Here is a tiny trained network, its code and every weight. The questions are about switching its units off for an input and a class, where a switched-off unit gives its printed mean instead of its output.

import numpy as np


def w(rows, s, z=0):
    codes = np.array(rows[::2]) - 128.0
    scale = np.full(codes.shape[1], s)
    scale[-1] = z or s
    return codes * scale


def f(y):
    return np.maximum(y, 0)


def log_softmax(a):
    a = a - a.max(-1, keepdims=True)
    return a - np.log(np.exp(a).sum(-1, keepdims=True))


def net(x, mask):
    res = np.array(x, float).reshape(1, 7) / 4 @ E
    y = f(res @ A[0][:, :-1].T + A[0][:, -1])
    res = res + np.where(mask, y, B[0][:, -1]) @ B[0][:, :-1]
    return log_softmax(res[-1] @ U[:, :-1].T + U[:, -1])


A, B = {}, {}
E = w([
[156,34,95,142,206,155,136,179],'x0',
[152,142,188,225,130,189,140,116],'x1',
[163,215,95,112,222,69,69,119],'x2',
[149,79,200,33,160,98,101,38],'x3',
[115,158,215,135,145,167,48,210],'x4',
[254,139,117,141,86,135,87,200],'x5',
[73,128,147,73,168,145,129,135],'x6',
],0.008)
A[0] = w([
[207,77,35,99,119,62,145,96,190],'N1',
[80,148,167,176,152,205,154,252,182],'N2',
[92,86,134,31,156,104,94,82,200],'N3',
[23,108,191,40,170,130,99,83,168],'N4',
[103,132,129,181,94,189,162,181,235],'N5',
[167,72,61,139,137,206,109,233,255],'N6',
[151,204,145,172,134,173,99,215,187],'N7',
[112,91,173,112,81,153,156,151,150],'N8',
[115,86,223,109,76,121,113,74,161],'N9',
[169,88,149,156,157,215,116,189,178],'N10',
[70,84,92,160,127,212,98,193,151],'N11',
[192,70,139,176,82,162,125,111,194],'N12',
[224,94,218,172,132,144,95,92,193],'N13',
[116,81,192,70,195,131,119,82,215],'N14',
[58,155,154,173,58,162,179,15,211],'N15',
[164,138,52,98,112,77,181,118,170],'N16',
[156,182,129,147,63,189,106,149,191],'N17',
[174,199,99,141,120,98,50,173,198],'N18',
[106,139,18,124,79,94,179,96,241],'N19',
[41,183,73,180,136,160,174,76,162],'N20',
[147,255,114,130,136,101,18,154,172],'N21',
[197,94,132,148,190,122,122,130,165],'N22',
[94,80,176,192,86,190,141,246,137],'N23',
[151,92,183,162,120,169,147,169,170],'N24',
[155,70,67,78,136,110,145,58,254],'N25',
],0.008,0.0036)
B[0] = w([
[154,185,22,161,82,201,173,179,227],'N1',
[113,38,140,140,169,52,116,136,232],'N2',
[118,207,88,43,66,94,129,120,232],'N3',
[68,158,154,11,46,2,108,56,241],'N4',
[113,59,157,207,132,120,142,143,220],'N5',
[175,87,73,156,165,75,170,162,254],'N6',
[150,101,176,135,179,64,90,179,221],'N7',
[119,118,131,143,55,122,136,114,174],'N8',
[130,118,138,102,60,154,47,93,192],'N9',
[159,112,110,171,163,72,116,98,219],'N10',
[99,65,106,165,128,39,179,136,202],'N11',
[157,122,119,191,100,158,83,125,209],'N12',
[212,155,126,132,137,192,47,100,216],'N13',
[154,178,75,66,106,60,111,35,230],'N14',
[77,131,218,158,112,178,134,77,221],'N15',
[94,165,74,144,87,190,180,210,194],'N16',
[141,107,151,138,127,133,76,178,194],'N17',
[149,178,185,114,199,111,99,246,213],'N18',
[38,151,113,158,80,193,226,181,218],'N19',
[62,132,198,153,158,138,203,102,204],'N20',
[110,211,242,43,193,94,116,219,223],'N21',
[159,156,77,127,201,131,113,113,195],'N22',
[159,39,111,173,93,68,105,123,235],'N23',
[199,71,123,158,107,100,98,92,196],'N24',
[139,225,35,97,71,159,158,130,232],'N25',
],0.0075,0.0096)
U = w([
[175,97,187,175,71,190,56,71,72],'0',
[33,128,201,167,161,161,196,65,135],'1',
[101,161,117,6,87,52,116,23,173],'2',
[123,166,39,145,87,202,197,202,85],'3',
[254,173,60,137,209,175,88,45,179],'4',
[162,189,209,86,221,91,80,236,187],'5',
[165,15,104,192,160,44,129,139,1],'6',
],0.0075,0.00076)

Each question gives the input, the list of numbers given to net, and the class t.
The units are the neurons (one row each of A and B). Each row of codes is followed by its name. A weight is (code - 128) times the scale printed after its matrix; where a second scale follows, it is the last column's (A, B and U).
mask holds one flag per neuron, in row order. A switched-off neuron (its flag False) gives its mean, the last column of its row in B, instead of its output. The means were averaged over made-up inputs and are rounded, as every weight is.
A unit's drop is (log p(t) with every unit on - log p(t) with that unit switched off) / (log p(t) with every unit on - log p(t) with every unit switched off).
The circuit of an input: a set's keep is (log p(t) with only the set's units on - log p(t) with every unit switched off) / (log p(t) with every unit on - log p(t) with every unit switched off). Starting from the 12 units with the biggest drops (on a tie, the unit counted first), units are removed one at a time, each time the one whose removal leaves the highest keep (on an exact tie, the one counted first), for as long as the keep stays at least 0.8.
circuit, biggest first: the units of the circuit, biggest drop first
k most important neurons: the k neurons with the biggest drops, biggest first
drop when u is switched off: that unit's drop, to one decimal
input [6,5,8,-8,0,-5,1], class 6: circuit, biggest first => N2
input [8,4,1,4,6,-3,4], class 2: circuit, biggest first => N4, N14
input [1,5,-7,-1,-1,-4,-6], class 0: circuit, biggest first => N15, N12
input [-6,7,-6,-4,-5,2,5], class 1: 2 most important neurons => N15, N20
input [-4,1,-4,-8,2,-6,-8], class 1: 3 most important neurons => N15, N20, N19
input [1,6,3,-3,-8,-7,-1], class 1: 2 most important neurons => N20, N15
input [-5,-6,-5,0,-4,-8,-8], class 1: 3 most important neurons => N15, N20, N19
input [6,-2,-1,8,-1,0,-6], class 4: 2 most important neurons => N1, N13
input [-6,-8,-5,-8,4,4,-6], class 6: 2 most important neurons => N23, N5
input [-1,5,-3,-1,0,-1,-8], class 0: 2 most important neurons => N15, N13
input [0,-4,-6,5,-8,-2,-2], class 3: 3 most important neurons => N1, N19, N16
input [-3,2,-1,-8,-6,-5,-5], class 1: 2 most important neurons => N20, N15
input [6,7,-7,3,-3,-8,4], class 2: 2 most important neurons => N4, N14
input [-4,6,-4,-3,-2,3,-4], class 0: circuit, biggest first => N15
input [-5,3,8,5,-6,6,1], class 5: drop when N18 is switched off => 0.2
input [-8,-5,8,-1,-6,7,5], class 5: drop when N21 is switched off => 2.2
input [8,8,-4,-8,-1,-1,8], class 6: drop when N12 is switched off => 0.0
